Here is a tiny trained network, its code and every weight. The questions are about switching its units off for an input and a class, where a switched-off unit gives its printed mean instead of its output.

import numpy as np


def w(rows, s, z=0):
    codes = np.array(rows[::2]) - 128.0
    scale = np.full(codes.shape[1], s)
    scale[-1] = z or s
    return codes * scale


def norm(h):
    return h / np.sqrt((h * h).mean(-1, keepdims=True) + 1e-5)


def f(y):
    return np.maximum(y, 0)


def log_softmax(a):
    a = a - a.max(-1, keepdims=True)
    return a - np.log(np.exp(a).sum(-1, keepdims=True))


def net(x, mask):
    res = np.array(x, float).reshape(1, 2) / 4 @ E
    u = 0
    for l in range(2):
        y = f(norm(res) @ A[l][:, :-1].T + A[l][:, -1])
        res = res + np.where(mask[u : u + 10], y, B[l][:, -1]) @ B[l][:, :-1]
        u += 10
    return log_softmax(norm(res)[-1] @ U[:, :-1].T + U[:, -1])


A, B = {}, {}
E = w([
[108,159,209,231,133,198,124,210,113,130],'x0',
[139,208,126,106,7,87,71,124,112,131],'x1',
],0.0014)
A[0] = w([
[143,124,50,60,105,97,119,55,157,152,73],'0.n1',
[110,95,109,104,177,124,170,115,121,126,152],'0.n2',
[119,123,125,128,130,132,125,125,130,129,107],'0.n3',
[112,127,115,116,126,115,123,118,113,129,5],'0.n4',
[132,131,86,95,109,117,118,94,141,140,72],'0.n5',
[149,135,117,119,79,121,107,118,157,128,115],'0.n6',
[131,76,60,51,184,94,177,64,130,123,41],'0.n7',
[108,73,151,165,212,171,185,148,180,143,116],'0.n8',
[126,43,102,88,252,108,221,102,119,125,70],'0.n9',
[121,143,158,158,117,131,115,155,124,116,105],'0.n10',
],0.0029,0.0025)
B[0] = w([
[108,90,170,93,186,84,158,190,73,91,230],'0.n1',
[134,106,120,133,109,151,95,101,174,128,198],'0.n2',
[128,127,127,125,131,124,129,125,125,124,128],'0.n3',
[101,160,140,124,105,125,110,133,131,120,128],'0.n4',
[116,110,156,117,149,108,129,180,91,114,169],'0.n5',
[92,125,161,135,131,129,120,159,80,127,178],'0.n6',
[143,139,94,171,43,182,27,75,252,159,224],'0.n7',
[109,149,122,28,157,53,165,107,69,91,249],'0.n8',
[158,130,116,210,109,236,104,120,209,177,251],'0.n9',
[120,157,112,136,119,163,130,85,119,170,179],'0.n10',
],0.003,0.0029)
A[1] = w([
[115,112,119,64,133,3,127,130,112,92,39],'1.n1',
[142,131,127,129,130,118,133,131,137,124,84],'1.n2',
[140,123,124,138,115,130,110,128,154,128,89],'1.n3',
[130,181,117,106,198,116,245,98,103,100,43],'1.n4',
[128,127,132,131,195,134,201,124,105,129,46],'1.n5',
[126,128,137,133,234,136,246,138,95,127,3],'1.n6',
[125,101,127,87,135,73,124,152,102,89,114],'1.n7',
[141,166,119,115,95,85,126,126,115,114,57],'1.n8',
[120,121,147,114,139,120,143,173,88,94,160],'1.n9',
[128,129,127,128,128,129,128,128,129,127,116],'1.n10',
],0.0049,0.0014)
B[1] = w([
[83,115,129,79,167,114,111,69,36,107,251],'1.n1',
[118,127,126,122,132,127,130,118,117,128,128],'1.n2',
[133,114,120,125,145,144,133,105,164,131,160],'1.n3',
[190,67,198,253,113,180,165,212,151,112,219],'1.n4',
[157,77,150,128,111,88,152,155,98,87,203],'1.n5',
[181,39,154,104,111,66,171,157,82,68,251],'1.n6',
[115,138,114,104,122,139,82,94,92,139,216],'1.n7',
[131,105,138,152,168,155,157,138,147,129,189],'1.n8',
[128,125,89,103,128,129,104,75,162,149,223],'1.n9',
[128,129,129,129,128,127,131,128,126,128,128],'1.n10',
],0.0047,0.0031)
U = w([
[146,114,93,127,138,179,98,96,248,154,160],'0',
[97,130,116,60,147,109,94,84,57,124,166],'1',
[175,70,163,141,135,117,172,167,106,95,159],'2',
[114,217,164,171,82,163,108,162,119,162,166],'3',
[134,179,98,116,150,100,153,147,154,140,15],'4',
[120,167,103,108,158,110,164,155,154,161,3],'5',
[129,176,91,114,148,113,157,148,153,135,21],'6',
],0.015,0.0062)

Each question gives the input, the list of numbers given to net, and the class t.
The units are the neurons (one row each of A and B). Each row of codes is followed by its name. A weight is (code - 128) times the scale printed after its matrix; where a second scale follows, it is the last column's (A, B and U).
mask holds one flag per neuron, layer by layer. A switched-off neuron (its flag False) gives its mean, the last column of its row in B, instead of its output. The means were averaged over made-up inputs and are rounded, as every weight is.
A unit's drop is (log p(t) with every unit on - log p(t) with that unit switched off) / (log p(t) with every unit on - log p(t) with every unit switched off).
The circuit of an input: a set's keep is (log p(t) with only the set's units on - log p(t) with every unit switched off) / (log p(t) with every unit on - log p(t) with every unit switched off). Starting from the 12 units with the biggest drops (on a tie, the unit counted first), units are removed one at a time, each time the one whose removal leaves the highest keep (on an exact tie, the one counted first), for as long as the keep stays at least 0.8.
units of the circuit, in order: the units of the circuit, biggest drop first
k most important neurons: the k neurons with the biggest drops, biggest first
k most important neurons of layer l: the k neurons of layer l with the biggest drops, biggest first
drop of u: that unit's drop, to one decimal
input [0,-1], class 0: units of the circuit, in order -> 0.n9
input [0,5], class 1: 2 most important neurons -> 0.n9, 0.n7
input [2,3], class 3: 3 most important neurons -> 0.n8, 1.n6, 1.n1
input [4,1], class 3: 4 most important neurons -> 0.n1, 1.n6, 0.n8, 1.n1
input [-2,1], class 1: 2 most important neurons -> 0.n1, 0.n9
input [1,6], class 3: 3 most important neurons -> 0.n8, 0.n1, 1.n6
input [8,1], class 3: 3 most important neurons -> 0.n1, 1.n6, 1.n1
input [1,2], class 3: 3 most important neurons -> 0.n8, 1.n6, 0.n1
input [0,1], class 1: 2 most important neurons -> 0.n9, 0.n7
input [1,3], class 3: 3 most important neurons -> 0.n8, 0.n1, 1.n6
input [-8,0], class 0: 3 most important neurons of layer 0 -> 0.n7, 0.n8, 0.n9
input [3,2], class 3: 2 most important neurons -> 1.n6, 1.n1
input [3,4], class 3: 2 most important neurons -> 1.n6, 1.n1
input [-3,0], class 0: most important neuron -> 0.n7
input [5,3], class 3: drop of 1.n6 -> 0.1
input [5,2], class 3: drop of 1.n6 -> 0.2
input [-7,-3], class 0: drop of 1.n10 -> 0.0
